Here is a tiny trained network, its code and every weight. The questions are about switching its units off for an input and a class, where a switched-off unit gives its printed mean instead of its output.

import numpy as np


def w(rows, s, z=0):
    codes = np.array(rows[::2]) - 128.0
    scale = np.full(codes.shape[1], s)
    scale[-1] = z or s
    return codes * scale


def f(y):
    return y / 2 * (1 + np.tanh(0.7978845608 * (y + 0.044715 * y**3)))


def log_softmax(a):
    a = a - a.max(-1, keepdims=True)
    return a - np.log(np.exp(a).sum(-1, keepdims=True))


def net(x, mask):
    res = np.array(x, float).reshape(1, 4) / 4 @ E
    y = f(res @ A[0][:, :-1].T + A[0][:, -1])
    res = res + np.where(mask, y, B[0][:, -1]) @ B[0][:, :-1]
    return log_softmax(res[-1] @ U[:, :-1].T + U[:, -1])


A, B = {}, {}
E = w([
[165,27,76,50,22,87,144,124,181],'x0',
[123,194,206,78,124,112,128,131,254],'x1',
[200,208,35,165,103,82,57,92,137],'x2',
[110,165,204,85,70,149,99,35,49],'x3',
],0.0096)
A[0] = w([
[141,83,115,147,97,165,106,100,53,162],'neuron 1',
[77,200,190,111,142,111,104,161,243,20],'neuron 2',
[185,5,100,86,40,165,137,134,147,92],'neuron 3',
[208,182,85,145,112,90,79,160,130,53],'neuron 4',
[143,116,125,81,17,68,193,155,165,114],'neuron 5',
[117,97,46,158,191,89,148,244,202,106],'neuron 6',
[64,91,52,158,121,159,124,97,94,65],'neuron 7',
[113,105,99,201,122,110,119,192,175,179],'neuron 8',
[115,86,170,103,79,110,31,38,89,118],'neuron 9',
[133,137,121,50,167,165,105,45,135,130],'neuron 10',
[136,70,167,89,168,166,178,172,131,50],'neuron 11',
[52,38,179,111,93,184,131,174,135,106],'neuron 12',
[93,212,133,220,244,183,106,225,117,95],'neuron 13',
[154,150,51,198,115,108,59,94,165,97],'neuron 14',
[60,196,197,74,28,149,79,56,42,58],'neuron 15',
[97,189,177,95,82,109,119,154,254,225],'neuron 16',
[87,61,204,155,158,227,143,156,140,93],'neuron 17',
[145,63,94,191,109,131,121,204,70,145],'neuron 18',
[171,41,76,131,6,121,146,99,170,86],'neuron 19',
[124,142,158,203,207,217,83,83,103,54],'neuron 20',
[148,109,103,179,175,126,136,215,175,59],'neuron 21',
[176,53,44,38,122,109,167,134,160,108],'neuron 22',
[154,78,106,192,110,164,131,134,79,254],'neuron 23',
[47,96,132,92,128,168,249,154,96,116],'neuron 24',
[140,81,117,208,115,154,145,155,30,41],'neuron 25',
[125,91,101,145,130,132,114,130,70,78],'neuron 26',
[195,193,75,122,114,106,34,70,128,109],'neuron 27',
],0.0087,0.0082)
B[0] = w([
[168,89,174,106,81,199,126,139,206,185],'neuron 1',
[238,116,193,71,47,133,117,92,114,177],'neuron 2',
[88,194,156,177,116,119,61,104,71,209],'neuron 3',
[154,115,68,100,144,41,173,44,87,165],'neuron 4',
[107,175,129,198,110,108,52,131,104,200],'neuron 5',
[22,58,149,22,74,129,167,220,95,222],'neuron 6',
[225,116,179,86,62,107,141,100,124,148],'neuron 7',
[70,80,133,115,128,179,189,137,122,190],'neuron 8',
[17,104,77,103,68,142,195,188,131,192],'neuron 9',
[115,131,151,111,93,193,191,132,134,155],'neuron 10',
[190,104,80,133,108,26,199,62,96,164],'neuron 11',
[133,114,71,168,191,66,146,50,121,196],'neuron 12',
[81,248,171,224,76,124,61,103,76,228],'neuron 13',
[159,79,83,127,218,67,175,94,118,183],'neuron 14',
[42,115,104,91,51,133,211,232,99,220],'neuron 15',
[216,92,194,60,139,194,55,127,194,247],'neuron 16',
[147,138,64,130,191,53,130,69,126,195],'neuron 17',
[204,83,195,109,103,175,102,146,167,186],'neuron 18',
[115,210,99,189,114,118,54,114,89,208],'neuron 19',
[137,208,109,173,102,109,85,155,43,182],'neuron 20',
[28,76,100,59,1,103,173,198,67,172],'neuron 21',
[109,220,116,199,101,150,112,134,79,205],'neuron 22',
[159,75,170,101,156,222,67,108,228,214],'neuron 23',
[150,112,70,125,212,79,174,42,132,198],'neuron 24',
[215,82,138,104,29,107,89,113,130,167],'neuron 25',
[207,98,174,61,21,107,90,120,148,146],'neuron 26',
[156,83,49,141,214,86,207,61,150,199],'neuron 27',
],0.0084,0.013)
U = w([
[81,239,136,217,108,108,36,132,30,101],'0',
[12,64,110,63,79,119,237,249,77,102],'1',
[255,81,200,67,90,150,78,117,164,92],'2',
[155,87,50,141,231,16,221,44,87,111],'3',
[69,107,152,145,229,248,86,144,231,248],'4',
],0.0097,0.019)

Each question gives the input, the list of numbers given to net, and the class t.
The units are the neurons (one row each of A and B). Each row of codes is followed by its name. A weight is (code - 128) times the scale printed after its matrix; where a second scale follows, it is the last column's (A, B and U).
mask holds one flag per neuron, in row order. A switched-off neuron (its flag False) gives its mean, the last column of its row in B, instead of its output. The means were averaged over made-up inputs and are rounded, as every weight is.
A unit's drop is (log p(t) with every unit on - log p(t) with that unit switched off) / (log p(t) with every unit on - log p(t) with every unit switched off).
The circuit of an input: a set's keep is (log p(t) with only the set's units on - log p(t) with every unit switched off) / (log p(t) with every unit on - log p(t) with every unit switched off). Starting from the 12 units with the biggest drops (on a tie, the unit counted first), units are removed one at a time, each time the one whose removal leaves the highest keep (on an exact tie, the one counted first), for as long as the keep stays at least 0.8.
units of the circuit, in order: the units of the circuit, biggest drop first
top k neurons: the k neurons with the biggest drops, biggest first
drop of u: that unit's drop, to one decimal
input [-8,5,1,-7], class 0: units of the circuit, in order => [neuron 13]
input [3,6,-8,6], class 3: top 2 neurons => [neuron 12; neuron 24]
input [-2,-6,-5,7], class 1: top 2 neurons => [neuron 15; neuron 9]
input [-1,-8,6,-8], class 1: top 4 neurons => [neuron 6; neuron 21; neuron 16; neuron 8]
input [0,-1,5,-4], class 3: top 2 neurons => [neuron 15; neuron 14]
input [-6,7,-8,-2], class 3: top 4 neurons => [neuron 17; neuron 24; neuron 12; neuron 11]
input [5,-8,7,-1], class 2: top 3 neurons => [neuron 18; neuron 23; neuron 1]
input [7,-3,2,6], class 0: top 2 neurons => [neuron 19; neuron 3]
input [3,0,-3,-3], class 4: top 2 neurons => [neuron 13; neuron 15]
input [-3,-8,1,-8], class 1: top 3 neurons => [neuron 6; neuron 21; neuron 16]
input [8,-7,-8,8], class 0: top 3 neurons => [neuron 3; neuron 19; neuron 6]
input [-5,-4,-7,1], class 3: top 2 neurons => [neuron 24; neuron 17]
input [-6,3,7,-8], class 1: top 2 neurons => [neuron 6; neuron 21]
input [7,-6,-8,-3], class 3: units of the circuit, in order => [neuron 24]
input [7,-3,0,-7], class 0: top 2 neurons => [neuron 19; neuron 3]
input [-3,7,-7,5], class 2: top 4 neurons => [neuron 16; neuron 2; neuron 27; neuron 14]
input [-3,-3,0,1], class 4: drop of neuron 16 => 0.1
input [4,-5,0,-4], class 2: drop of neuron 9 => 0.2
input [-7,-5,-6,-5], class 0: drop of neuron 13 => 7.1
input [-4,8,-3,-6], class 2: units of the circuit, in order => [neuron 2]
input [-6,-8,0,7], class 2: drop of neuron 23 => 0.3
